Each row has a name. After each piece below comes the name of the row it's from. Each question is about the rows just above it.

[ 88 161 135  98 117]  k_406
[118 117 136 128 147]  k_570
[ 81  92 147 128 136]  k_652
[ 85  98 161 135 117]  k_727
asked: [136 128 147] : k_570
asked: [ 98 161 135 117] : k_727
Which row holds [ 85  98 161 135 117]? : k_727

[139 108 159 118 139 154 129 112 117  84]  k_374
[115 174 133 164 156 150 129 120 140 150]  k_570
[128 145 150 123 146 130 125 163 110 116]  k_969
[161 118 151 140 176 102 107 116 175 146]  k_406
[ 83 140 132 148 149 143 131 134 110 126]  k_652
[157 109 147 151 120 151 120 169 166 115]  k_63
[165 146 151 119 123 126 161  86 108 147]  k_722
[ 95  94 151 140  86 115 175 133 131 129]  k_727
[112 150 102 179 123  84 110 155 118 139]  k_997
[151 189 138 100 137 133 134  94 111 129]  k_445
[ 86 117 148 150 138 101 131 111 114 132]  k_543
[149 126 114  78 118 127 106 129 151 146]  k_112
asked: [ 86 117 148 150 138 101 131 111] : k_543
[131 134] is in which row? : k_652
asked: [115 175 133] : k_727
asked: [120 169 166] : k_63
[164 156 150 129 120 140] is in which row? : k_570
asked: [123  84 110 155 118 139] : k_997

[ 82 134 120 171 152 143 109 122 142 122  92 160 105 112 131 108 135 121
 153 158] = k_722
[127 129 128 128 132 131 131 134 128 129 123 127 133 127 131 131 122 130
 125 127] = k_63
[105 128 140 132 157 131 131 116 118 117 133 147  96 125 155 105 103  85
 105 147] = k_997
[154 125 132 103 114 120 138 131 119 132 148 110 141 137 127 139 123 133
 115 111] = k_112
[134 126 129 123 127 153 132 134 133 133 126 119 142 128 114 139 140 149
 139 118] = k_543
[127 147 134 129 130 106 125 108 129 129 139 147 125 109 114 119 117 135
 115 138] = k_374
[115 119 121 148 116 118 134 133 136 133 142 121 115 126 117 114 127 121
 118 116] = k_652
[125 142 135 129 128 125 128 126 130 130 136 127 130 143 128 132 135 125
 126 131] = k_969
asked: [125 126] : k_969
Which row holds [134 133 133 126 119 142 128 114 139 140 149 139]? : k_543
asked: [119 132] : k_112
asked: [130 106] : k_374
The row with [134 128 129 123 127] is : k_63
asked: [127 129 128 128 132 131 131 134 128 129 123 127 133 127 131 131 122 130
 125 127] : k_63

[154 138 113 182 133 120 150]  k_63
[ 80 164 100 111 126 174 121]  k_374
[109 130 141 153  93 150 120]  k_969
[164 109 130 141 153  93 151]  k_406
[164  80 169 130 107  96 107]  k_112
Which row holds [109 130 141 153  93 151]? : k_406
Where do [100 111 126 174] appear? : k_374
asked: [ 80 164] : k_374
asked: [120 150] : k_63
[141 153  93 150] is in which row? : k_969

[114 174 124 128] : k_374
[118 152 109 131] : k_543
[ 93 114 142 101] : k_727
[122 123 151 113] : k_652
[118 152 108 134] : k_445
[150  59 134 131] : k_63
[133 125 129 135] : k_112
[174 124 129 138] : k_997
[118 152 109 134] : k_406
[136 136 125 135] : k_570
Where do [109 131] appear? : k_543
asked: [109 134] : k_406
The row with [174 124 128] is : k_374
The row with [136 125] is : k_570
Which row holds [150  59]? : k_63

[ 93 111 100 155 106 130 115 154 107 135 115 128 136 130 136 124 106 108
 103 171 168 114 125  98 105 105 117 109 168 146 146 138 103 111 102 106
 129 140] : k_722
[ 93 111 155 106 100 130 115 154 107 135 115 128 167 130 136 124 106 108
 103 171 168 114 125  98 105 105 117 109 168 146 146 138 103 111 102 164
 154 140] : k_406
[ 93 111 100 155 106 130 115 154 107 135 115 128 136 130 136 124 106 108
 103 171 168 114 125  98 105 105 117 157 112 120 119 118 131 155 141 154
 164 164] : k_112
The row with [ 93 111 100 155 106 130 115 154 107 135 115 128 136 130 136 124 106 108
 103 171 168 114 125  98 105 105 117 109 168 146 146 138 103 111 102 106
 129 140] is : k_722
Which row holds [154 164]? : k_112
asked: [ 93 111 100 155 106 130 115 154 107 135 115 128 136 130 136 124 106 108
 103 171 168 114 125  98 105 105 117 157 112 120 119 118 131 155 141 154
 164 164] : k_112
asked: [119 118 131 155 141] : k_112

[ 87 121 125 130] = k_969
[ 85 100  89 150] = k_722
[ 83 164  78 182] = k_406
[ 83 155  78 186] = k_652
[ 85 110  94 149] = k_997
[155  79 186 130] = k_112
[ 83 168  86 156] = k_543
[ 88 155  78 186] = k_445
[ 83 155  78 150] = k_570
The row with [ 83 155  78 186] is : k_652
asked: [ 85 100  89] : k_722
asked: [ 88 155  78] : k_445

[140 115 129 134 120 174 119 131 114 113 121 134 158 131 106 125 106 146
 150 115 143 135]  k_652
[134 113 125 148 112 126 116 134 126 112 129 142 104 117 146 126 137 108
 143 183 119 118]  k_727
[143 117 160 118 144 122 109 135 123 103 108 134 119 126 123 160 143 117
 142 107 160 126]  k_997
[125 108  95 149 130 145  97 113 146 105 151 132 126 131 131 123 107 145
 147 121 110 137]  k_112
[144 125 164 129 127 108 120 167 127 133 127 142 116 130 125 149 123 122
 159 130 149 105]  k_570
[151 118 115  87 126 107 135 138 126 143 142 112 131 130 110 141 109 102
 110 130 155 150]  k_543
[121 132 154 127 145  92 138 115 163 126 109 135 138 124 127 139 128 110
 105 103 128 107]  k_63
[122 160 135 126 127 137  93 108 119 109 130 159 147 107 105 119 137 137
 127 149 140 129]  k_406
[128 146 153 141 147 103 124  97 167 124 105 131 135 134 130 144 138 122
 130 108 132 112]  k_445
[117 160 143 104 164 123 119 138 147 157 111 135 138 135 135 134 117 120
 125 124 149 142]  k_374
[141 166 113 126 164 121 142 131 133 144 104 143 107 138 140 127 108 144
 126 110 120 142]  k_722
[141 114 118 145 162 143 139 137 122 137 151 115 114 121 131 142 140 151
 161 108 108 141]  k_969
Where do [123 119 138 147 157 111 135 138 135 135] appear? : k_374
Where do [138 124] appear? : k_63
asked: [143 117 160] : k_997
Where do [135 138 135 135 134 117 120] appear? : k_374
asked: [151 115] : k_969

[128 125 126 120 144 152 112 140 134 127 129 116 138 130 135 112 129 130
 133 151 132 133 122 129 140 126 121 131 123 122 121 118 129 136 112 115
 150 122 143 141 132 134 127 116 110 123 109 122 135 111  93 126]  k_112
[128 121 130 124 141 125 113 122 147 135 134 131 131 130 124 115 119 137
 114 129 131 131 133 119 133 125 111 135 120 122 123 117 142 125 131 146
 147 129 138 141 131 143 160 118  77 121 107 123 132 112  83 125]  k_969
[132 127 133 126 137 153 116 127 124 122 119 124 136 126 119 128 151 130
 145 131 130 130 115 130 138 138 114 129 126 124 125 122 129 106 117 119
 135  78 137 131 136 132 107 117 134 122 117 130 132 115 128 124]  k_727
[132 127 129 115 142 136 115 123 149 120 139 123 133 131 122 111 129 126
 131 130 130 134 130 133 128 131 116 130 124 125 123 117 141 133 134 131
 128 154 138 139 132  79 131 126 130 122 125 131 132 113 119 127]  k_543
[128 121 130 124 141 125 113 122 147 135 134 131 131 130 124 115 119 137
 114 129 131 131 133 119 133 125 111 135 120 122 123 117 142 125 131 146
 147 133 134 117 128  92 155 135 104 123 126 134 137 114 131 116]  k_374
[125 134 127 117 149 133 116 127 152 111 133 151 134 131 126 114 131 120
 115 132 131 134 123 134 128 135 119 128 128 120 122 118 147 133 134 124
 133 189 138 141 128 104 115 127 133 125 120 128 131 113 110 129]  k_570
[127 132 126 113 149 135 116 130 150 113 139 138 135 132 125 113 129 124
 122 134 131 134 122 134 132 134 120 128 126 121 121 117 144 139 132 122
 141 178 140 148 130  94 119 123 136 125 119 126 132 112 106 130]  k_997
[118  77 121 107 123 132 112  83 125] is in which row? : k_969
[144 152 112 140 134 127 129 116 138 130 135] is in which row? : k_112
asked: [128 125 126 120 144 152 112 140 134 127 129 116 138 130 135 112 129 130
 133 151 132 133 122 129 140 126 121 131 123 122 121 118 129 136 112 115
 150 122 143 141 132 134 127 116 110 123 109 122 135 111  93 126] : k_112

[127 130 124 133 132 119 138 129 135 131 134 130 134 129 114 112 143 121
 124 134 124 127 133 133 137 131 128] = k_570
[126 136 126 139 125 142 133 126 138 131 133 131 133 129 112 117 139 125
 121 132 127 122 132 134 140 131 131] = k_969
[124 132 147 117 151 147 138 127 168 154 128 153 143 108  96 138 117 152
 111 132 144  67 136 127 177 122 139] = k_543
[128 135 139 132 129 143 113 139 130 134 125 135 129 118 131 123 125 128
 131 134 124 119 128 122 132 122 121] = k_406
[127 127 128 126 135 126 139 125 142 133 131 133 135 125 113 126 132 131
 120 129 132 114 132 132 144 130 133] = k_652
[126 135 126 139 125 142 133] is in which row? : k_652
asked: [132 131 120] : k_652
asked: [127 168 154 128 153] : k_543
[126 136 126 139 125 142 133 126 138 131 133 131 133 129 112 117 139 125
 121 132 127 122 132 134 140 131 131] is in which row? : k_969

[104 120 121 106 118 102 139  92 111 120 127 129 123  71] : k_406
[104 129  89  88 128  94 121 115 116 117 132 129 114 119] : k_570
[114 127 102  92 120 106 121 118 120 111 139 129 119 114] : k_722
[104 129  89  88 128  94] is in which row? : k_570
asked: [129 114 119] : k_570
[127 102  92 120 106 121 118 120 111 139] is in which row? : k_722
Where do [128  94 121 115 116 117 132 129 114 119] appear? : k_570
asked: [118 102 139] : k_406
asked: [104 129  89  88 128  94 121 115 116 117 132] : k_570
[128  94 121 115 116 117 132 129] is in which row? : k_570

[ 88 141 158 157 111 133 102 109 108 136 122 122 141 167 133 115 129 125
 108 141 120  85 113 123 111 120 119 150 126 165 145 125 149 136 126  87
 123 151 155 121 151 145 138 115 151 104 111 135 148 157 138 171 147 100] : k_406
[ 83 137 158 154 109 130 104 120 108 142 122 122 137 164 133 114 138 125
 108 132 122  85 113 121 113 123 120 148 123 162 148 124 148 128 128  87
 123 155 153 123 149 146 135 116 154 104 113 136 148 161 136 167 152 100] : k_445
[113 115 139 110  75 113 114 123 126 144 128 131 137 144 132 133  83 131
 124 170 116 167 138 147 113 119 128 125 142 135 102 137 125 171 125 141
 122  91 128 108 132 121 151 128 107 131 125 125 123  87 139 140  75 140] : k_374
[168 138 147 113 115 139 110  76 113 114 123 126 144 175 134 119  97 128
 110 166 112 117 121 138 102 113 122 143 137 165 125 131 144 167 124 101
 120 121 153 105 153 139 153 115 134 108 111 133 143 128 143 174 106 112] : k_543
asked: [108 142 122 122 137 164 133 114 138 125] : k_445
asked: [167 138 147 113] : k_374
asked: [113 115 139 110  76 113 114 123 126 144] : k_543
asked: [132 133  83 131 124 170 116 167] : k_374
asked: [153 139 153 115 134 108 111 133] : k_543
asked: [104 113] : k_445

[130 128 126 128 179  66 192 193] -> k_374
[128 128 126 130 141  93 185 193] -> k_543
[128 126 128 141 173  67 192 194] -> k_406
asked: [128 128 126 130] : k_543
Where do [128 126 130 141] appear? : k_543
Where do [130 141  93 185] appear? : k_543
asked: [ 66 192 193] : k_374

[133 131 130 129 130] -> k_722
[119 108 128 116 126] -> k_652
[100 108 118 182 132] -> k_445
[134 120 148 138 114] -> k_374
[141 121 116 126 128] -> k_543
[124 131 135 132 125] -> k_727
[126 111 109  85 159] -> k_969
[138 126 133 146 113] -> k_406
[142 131 128 111 130] -> k_570
asked: [119 108 128 116 126] : k_652
[116 126 128] is in which row? : k_543
Which row holds [131 128]? : k_570

[ 85 118 108  89]  k_63
[ 96 136 144 155]  k_727
[115 131 167 162]  k_722
[179 125 103 136]  k_969
[125 104 138  95]  k_112
[178 126 104 138]  k_652
[ 98 130 136 143]  k_374
[148 145 150 147]  k_570
[ 89 132 131 110]  k_997
Where do [125 104] appear? : k_112
asked: [148 145] : k_570
The row with [126 104 138] is : k_652
asked: [167 162] : k_722
asked: [131 167] : k_722

[121 101  97 117 129  97 136 117 148 148 101 113 144 132 128 152 101 156
 140 124 117 156 160 101 129 117 105 125 113 132 156 152 117 132 120 148
 160 109 152  97 105 136  97 105  97 113  97 144 113 105 148 121 121 156
 101 144 117 105]  k_374
[120 154 187 137  79 171 195  79 121 129 146  79  79 121 153 170 170  71
 161 178  63 170 104  63 104 178 146  87  88  96 129 145  96 162 186 145
 161 187  88  79  71 104 178 170 170 153 170 154 170 145 104  71 145  79
 162  71  80 129]  k_570
[130 128 141 134 125 132 132 124 123 118 134 124 116 130 130 136 136 110
 130 136 109 135 118 115 114 144 131 125 117 115 127 128 123 139 134 125
 133 137 118 126 112 122 142 137 145 126 146 123 129 139 118 119 134 107
 134 117 113 127]  k_406
[111 168 128 123 133 134 115 141 119 110 141 142 122 132 126 121 138 113
 120 128 127 118 113 139 119 140 136 137 132 121 119 117 135 132 124 115
 117 132 119 150 133 126 144 138 150 126 151 111 125 146 117 136 135 108
 137 126 128 135]  k_63
[110 125 146 117  88 175 169  99 129 175 128 105 128  99 139 105 145 146
 140 134 175 111 134 151 180  94 146  99 157 163 111 129 128  94 163 146
 105 151 123 104 174 128 122 133  93 180  87 175 180  93 140 116 111 174
 151 111 169 152]  k_722
[113 169 138 108  93 168 164 103 129 169 128 108 128 103 138 108 143 144
 138 133 168 114 134 148 173  98 143 103 153 158 114 129 128  99 158 144
 108 148 124 108 168 128 123 133  98 173  93 169 174  98 139 118 113 168
 148 113 163 149]  k_969
[135 126 142 140 135 129 123 135 122 109 139 134 118 135 129 134 137 108
 126 134 110 131 115 122 110 149 132 133 120 113 126 124 128 142 128 120
 131 135 119 139 115 124 146 139 153 121 155 114 123 148 117 127 138 101
 134 122 114 129]  k_727
Where do [119 139 115] appear? : k_727
asked: [111 125 146 117] : k_63
asked: [108 168 128 123 133] : k_969
asked: [141 134] : k_406

[111 164 173 137 137 143 147 180  78] = k_112
[170 111 161 173 137 117 153 126 175] = k_997
[170 111 161 136 137 144 147 180  78] = k_727
[170 111 161 173 137 143 147 180  78] = k_63
[153 126] is in which row? : k_997
Where do [170 111 161 173 137 143 147 180  78] appear? : k_63
asked: [111 164 173 137 137 143 147 180  78] : k_112

